Below are the code and all the weights of a small trained network. Each question names an input and a target symbol and asks about switching units off, where a switched-off unit gives its printed mean instead of its output.

import numpy as np


def w(rows, s, z=0):
    codes = np.array(rows[::2]) - 128.0
    scale = np.full(codes.shape[1], s)
    scale[-1] = z or s
    return codes * scale


def norm(h):
    return h / np.sqrt((h * h).mean(-1, keepdims=True) + 1e-5)


def f(y):
    return y / 2 * (1 + np.tanh(0.7978845608 * (y + 0.044715 * y**3)))


def softmax(a):
    e = np.exp(a - a.max(-1, keepdims=True))
    return e / e.sum(-1, keepdims=True)


def log_softmax(a):
    a = a - a.max(-1, keepdims=True)
    return a - np.log(np.exp(a).sum(-1, keepdims=True))


def net(x, mask):
    ids = ['ΔΦαβθξσω'.index(c) for c in x.split()]
    T = len(ids)
    res = E[ids] + P[:T]
    u = 0
    for l in range(2):
        r = norm(res)
        for j in range(3):
            rows = slice(3 * j, 3 * j + 3)
            q, k, v = (r @ M[l][rows].T for M in (Q, K, V))
            z = softmax(np.where(np.tri(T) > 0, q @ k.T / 3**0.5, -1e9)) @ v
            o = O[l][rows]
            res = res + np.where(mask[u + j], z, o[:, -1]) @ o[:, :-1]
        u += 3
        y = f(norm(res) @ A[l][:, :-1].T + A[l][:, -1])
        res = res + np.where(mask[u : u + 8], y, B[l][:, -1]) @ B[l][:, :-1]
        u += 8
    return log_softmax(norm(res)[-1] @ U[:, :-1].T + U[:, -1])


Q, K, V, O, A, B = {}, {}, {}, {}, {}, {}
E = w([
[80,196,217,115,148],'Δ',
[147,96,136,253,101],'Φ',
[109,125,152,230,121],'α',
[156,101,120,253,97],'β',
[146,101,135,252,101],'θ',
[245,141,118,17,155],'ξ',
[154,33,103,163,110],'σ',
[92,107,212,222,126],'ω',
],0.0057)
P = w([
[90,131,160,163,255],'0',
[135,95,157,181,125],'1',
[129,113,167,188,107],'2',
[125,123,167,182,94],'3',
[120,128,166,178,83],'4',
[119,133,168,171,76],'5',
[117,140,164,166,72],'6',
[117,141,163,161,68],'7',
[117,146,164,156,64],'8',
],0.0041)
Q[0] = w([
[60,162,255,173,150],'L0H1',
[87,111,73,73,169],'L0H1',
[144,124,159,205,99],'L0H1',
[185,69,152,149,110],'L0H2',
[158,97,56,102,139],'L0H2',
[107,102,152,193,150],'L0H2',
[142,166,156,105,170],'L0H3',
[136,129,64,173,107],'L0H3',
[112,101,104,137,195],'L0H3',
],0.0085)
K[0] = w([
[211,168,117,43,89],'L0H1',
[25,85,165,220,3],'L0H1',
[207,126,21,138,147],'L0H1',
[221,91,127,126,245],'L0H2',
[186,104,38,115,32],'L0H2',
[78,100,118,171,228],'L0H2',
[75,150,132,122,182],'L0H3',
[177,84,134,155,31],'L0H3',
[35,42,184,221,24],'L0H3',
],0.006)
V[0] = w([
[40,129,110,58,52],'L0H1',
[57,108,147,180,179],'L0H1',
[132,238,158,154,116],'L0H1',
[117,204,202,82,90],'L0H2',
[115,122,159,97,84],'L0H2',
[184,151,148,136,168],'L0H2',
[254,85,156,45,93],'L0H3',
[129,67,203,151,157],'L0H3',
[133,191,204,127,89],'L0H3',
],0.0047)
O[0] = w([
[133,126,123,122,94,4],'L0H1',
[19,201,137,184,46,173],'L0H1',
[83,42,88,75,87,144],'L0H1',
[128,67,105,243,124,153],'L0H2',
[211,73,194,123,146,114],'L0H2',
[81,128,129,152,22,168],'L0H2',
[41,140,139,222,2,73],'L0H3',
[166,145,11,74,103,242],'L0H3',
[180,87,99,141,101,183],'L0H3',
],0.0032,0.0037)
A[0] = w([
[125,61,121,121,142,38],'L0N1',
[241,119,138,151,41,2],'L0N2',
[153,3,91,37,205,235],'L0N3',
[171,158,190,148,110,188],'L0N4',
[95,159,43,112,142,96],'L0N5',
[190,76,158,164,115,25],'L0N6',
[110,144,146,218,14,171],'L0N7',
[139,131,198,204,159,98],'L0N8',
],0.0048,0.0015)
B[0] = w([
[111,170,165,140,242,115],'L0N1',
[56,110,154,20,206,165],'L0N2',
[106,164,186,255,67,117],'L0N3',
[151,76,34,94,61,178],'L0N4',
[201,173,190,55,116,109],'L0N5',
[153,187,117,45,174,149],'L0N6',
[73,144,146,131,31,253],'L0N7',
[110,47,42,60,84,194],'L0N8',
],0.004,0.0054)
Q[1] = w([
[84,200,166,134,181],'L1H1',
[201,174,137,145,175],'L1H1',
[68,207,196,138,124],'L1H1',
[216,123,146,58,229],'L1H2',
[207,44,109,21,98],'L1H2',
[89,119,121,145,33],'L1H2',
[196,128,123,172,119],'L1H3',
[120,194,126,159,119],'L1H3',
[184,56,94,2,65],'L1H3',
],0.0069)
K[1] = w([
[151,82,16,110,69],'L1H1',
[110,55,121,72,125],'L1H1',
[160,113,77,154,76],'L1H1',
[85,67,130,192,119],'L1H2',
[44,145,88,127,157],'L1H2',
[172,180,137,69,159],'L1H2',
[145,164,82,137,127],'L1H3',
[110,76,144,155,65],'L1H3',
[85,177,129,161,255],'L1H3',
],0.008)
V[1] = w([
[180,111,253,98,122],'L1H1',
[208,136,53,104,39],'L1H1',
[174,212,162,112,151],'L1H1',
[215,99,169,108,168],'L1H2',
[219,233,201,208,118],'L1H2',
[152,98,109,177,94],'L1H2',
[160,34,112,200,120],'L1H3',
[100,78,199,98,72],'L1H3',
[187,128,172,120,162],'L1H3',
],0.0053)
O[1] = w([
[96,155,196,90,45,18],'L1H1',
[49,3,63,162,139,4],'L1H1',
[74,198,181,194,77,64],'L1H1',
[198,51,79,69,114,32],'L1H2',
[176,139,226,105,168,79],'L1H2',
[144,185,210,108,60,121],'L1H2',
[128,88,190,52,207,167],'L1H3',
[230,160,132,171,118,119],'L1H3',
[95,78,91,127,50,32],'L1H3',
],0.0036,0.0031)
A[1] = w([
[131,194,199,148,105,220],'L1N1',
[128,112,31,139,120,211],'L1N2',
[117,206,144,254,244,140],'L1N3',
[221,57,159,114,169,70],'L1N4',
[121,183,109,13,176,52],'L1N5',
[68,142,126,166,68,96],'L1N6',
[120,50,114,112,109,105],'L1N7',
[84,163,118,119,185,250],'L1N8',
],0.0058,0.0014)
B[1] = w([
[130,30,100,152,189,201],'L1N1',
[68,133,233,151,153,203],'L1N2',
[102,150,148,253,29,224],'L1N3',
[79,254,103,55,205,109],'L1N4',
[104,136,127,229,144,142],'L1N5',
[95,205,105,47,135,253],'L1N6',
[196,188,79,210,127,153],'L1N7',
[231,67,106,142,57,169],'L1N8',
],0.0047,0.0031)
U = w([
[115,125,156,254,71,176],'Δ',
[244,174,111,104,86,85],'Φ',
[112,77,108,136,161,2],'α',
[153,180,73,146,209,167],'β',
[115,74,102,138,183,64],'θ',
[40,170,111,74,78,185],'ξ',
[138,66,250,99,121,133],'σ',
[111,79,101,139,174,57],'ω',
],0.0096,0.0019)

Each question gives the input, a string of symbols that net reads in full, and the target symbol t.
The units are the heads (3 rows each of Q, K, V and O) and the neurons (one row each of A and B). Each row of codes is followed by its name. A weight is (code - 128) times the scale printed after its matrix; where a second scale follows, it is the last column's (O, A, B and U).
mask holds one flag per unit, layer by layer, with each layer's heads first. A switched-off unit (its flag False) gives its mean, the last column of its rows in O or B, instead of its output. The means were averaged over made-up inputs and are rounded, as every weight is.
A unit's drop is (log p(t) with every unit on - log p(t) with that unit switched off) / (log p(t) with every unit on - log p(t) with every unit switched off).
The circuit of an input: a set's keep is (log p(t) with only the set's units on - log p(t) with every unit switched off) / (log p(t) with every unit on - log p(t) with every unit switched off). Starting from the 12 units with the biggest drops (on a tie, the unit counted first), units are removed one at a time, each time the one whose removal leaves the highest keep (on an exact tie, the one counted first), for as long as the keep stays at least 0.8.
units of the circuit, in order: the units of the circuit, biggest drop first
unit that matters most: the unit with the biggest drop
top k neurons: the k neurons with the biggest drops, biggest first
k most important neurons of layer l: the k neurons of layer l with the biggest drops, biggest first
heads that matter: for each layer, one digit per head in row order, 1 if its drop is at least 0.15 and else 0, layers parted by /
input Δ σ σ α ω ω ω ξ ξ, target ξ: units of the circuit, in order	L0H3; L0N2; L1H1; L1H2
input Δ ξ σ ω σ, target Φ: top 3 neurons	L0N8; L0N7; L0N3
input ω ξ α, target β: units of the circuit, in order	L0H1; L1N4; L0N6
input Δ ω ξ β Δ β, target Φ: 2 most important neurons of layer 0	L0N6; L0N7
input ω α ξ β, target β: top 3 neurons	L1N4; L0N2; L0N8
input ω ω Δ ξ σ, target β: unit that matters most	L0H1
input σ θ Δ β Δ Δ Δ β θ, target ξ: 3 most important neurons of layer 1	L1N6; L1N3; L1N8
input α Δ σ ω Δ β σ ξ Δ, target Δ: units of the circuit, in order	L1N5; L0H1; L1N6
input ξ Φ Δ ξ, target ξ: heads that matter	000 / 000
input ω Δ Δ σ α Δ Δ Δ α, target ξ: units of the circuit, in order	L1N6; L1N3
input ω Δ θ Δ Δ Δ Φ ω, target ξ: heads that matter	001 / 010
input ξ Δ Δ θ σ, target σ: heads that matter	000 / 110
input Φ α σ σ ω ω, target ξ: units of the circuit, in order	L0N8; L1N6; L1N3
input ω θ ω Δ α Δ σ θ ξ, target β: unit that matters most	L1N5
input σ α Φ α α Δ Δ α, target ξ: heads that matter	001 / 000
input ξ Δ Φ Δ Δ Δ β σ Δ, target σ: heads that matter	001 / 010
input α Δ Δ ξ, target Δ: top 4 neurons	L1N5; L0N3; L0N2; L0N7
input θ Δ Δ Δ β σ ω ω β, target ξ: top 3 neurons	L0N7; L1N6; L0N2
input ω Δ σ Δ Δ σ ξ, target β: top 3 neurons	L0N7; L1N5; L0N2
input ξ Δ α θ ω ω, target σ: heads that matter	000 / 110
input ω σ Φ Δ σ ξ β, target β: top 3 neurons	L0N8; L1N4; L0N2
input Φ Δ σ θ β Δ Φ, target ξ: top 2 neurons	L0N7; L1N6
input α ω ω Δ ω ξ Δ Δ, target Δ: unit that matters most	L1H3
